Below is a small trained network, with its code and all its weights. Each question gives an input and a class and asks what happens when units are switched off, that is, made to give their printed mean instead of their output.

import numpy as np


def w(rows, s, z=0):
    codes = np.array(rows[::2]) - 128.0
    scale = np.full(codes.shape[1], s)
    scale[-1] = z or s
    return codes * scale


def f(y):
    return y / 2 * (1 + np.tanh(0.7978845608 * (y + 0.044715 * y**3)))


def log_softmax(a):
    a = a - a.max(-1, keepdims=True)
    return a - np.log(np.exp(a).sum(-1, keepdims=True))


def net(x, mask):
    res = np.array(x, float).reshape(1, 6) / 4 @ E
    y = f(res @ A[0][:, :-1].T + A[0][:, -1])
    res = res + np.where(mask, y, B[0][:, -1]) @ B[0][:, :-1]
    return log_softmax(res[-1] @ U[:, :-1].T + U[:, -1])


A, B = {}, {}
E = w([
[81,57,2],'x0',
[127,127,128],'x1',
[128,128,127],'x2',
[127,128,128],'x3',
[229,74,101],'x4',
[102,31,193],'x5',
],0.0085)
A[0] = w([
[23,215,101,158],'N1',
[174,153,24,155],'N2',
[137,100,241,181],'N3',
[175,180,187,254],'N4',
[133,4,183,171],'N5',
[223,201,199,230],'N6',
[43,208,199,187],'N7',
[38,57,105,126],'N8',
],0.014,0.0058)
B[0] = w([
[170,218,97,203],'N1',
[115,39,96,187],'N2',
[59,103,88,212],'N3',
[64,124,170,221],'N4',
[127,200,67,218],'N5',
[99,138,251,246],'N6',
[71,89,75,215],'N7',
[139,212,116,191],'N8',
],0.027,0.013)
U = w([
[80,152,157,254],'0',
[47,7,62,56],'1',
[255,120,36,147],'2',
[169,186,126,54],'3',
[158,46,239,96],'4',
],0.0078,0.0046)

Each question gives the input, the list of numbers given to net, and the class t.
The units are the neurons (one row each of A and B). Each row of codes is followed by its name. A weight is (code - 128) times the scale printed after its matrix; where a second scale follows, it is the last column's (A, B and U).
mask holds one flag per neuron, in row order. A switched-off neuron (its flag False) gives its mean, the last column of its row in B, instead of its output. The means were averaged over made-up inputs and are rounded, as every weight is.
A unit's drop is (log p(t) with every unit on - log p(t) with that unit switched off) / (log p(t) with every unit on - log p(t) with every unit switched off).
The circuit of an input: a set's keep is (log p(t) with only the set's units on - log p(t) with every unit switched off) / (log p(t) with every unit on - log p(t) with every unit switched off). Starting from all 8 units, units are removed one at a time, each time the one whose removal leaves the highest keep (on an exact tie, the one counted first), for as long as the keep stays at least 0.8.
units of the circuit, in order: the units of the circuit, biggest drop first
top k neurons: the k neurons with the biggest drops, biggest first
drop when u is switched off: that unit's drop, to one decimal
input [8,2,5,-8,5,1], class 2: units of the circuit, in order => N4; N6
input [0,6,-7,-7,-7,2], class 1: units of the circuit, in order => N7
input [1,0,-4,-6,-8,8], class 3: top 2 neurons => N8; N1
input [5,-1,-3,-3,4,-2], class 1: top 2 neurons => N2; N1
input [5,-4,6,-8,-8,-3], class 2: units of the circuit, in order => N6; N1
input [-6,-3,-3,6,2,-5], class 4: units of the circuit, in order => N6; N5
input [4,-6,5,2,2,-2], class 1: top 4 neurons => N1; N2; N6; N5
input [5,-7,7,5,-1,-1], class 2: units of the circuit, in order => N6; N4
input [4,-1,-5,-2,3,-3], class 1: top 3 neurons => N2; N1; N6
input [0,3,-4,3,-1,5], class 1: top 3 neurons => N6; N1; N3
input [-5,-6,4,-2,6,-1], class 4: drop when N6 is switched off => 0.2
input [-4,-1,-1,-8,-8,3], class 1: drop when N4 is switched off => 0.0
input [5,-2,-4,1,-7,3], class 3: drop when N2 is switched off => 0.1
input [4,2,-5,5,5,-8], class 1: units of the circuit, in order => N2
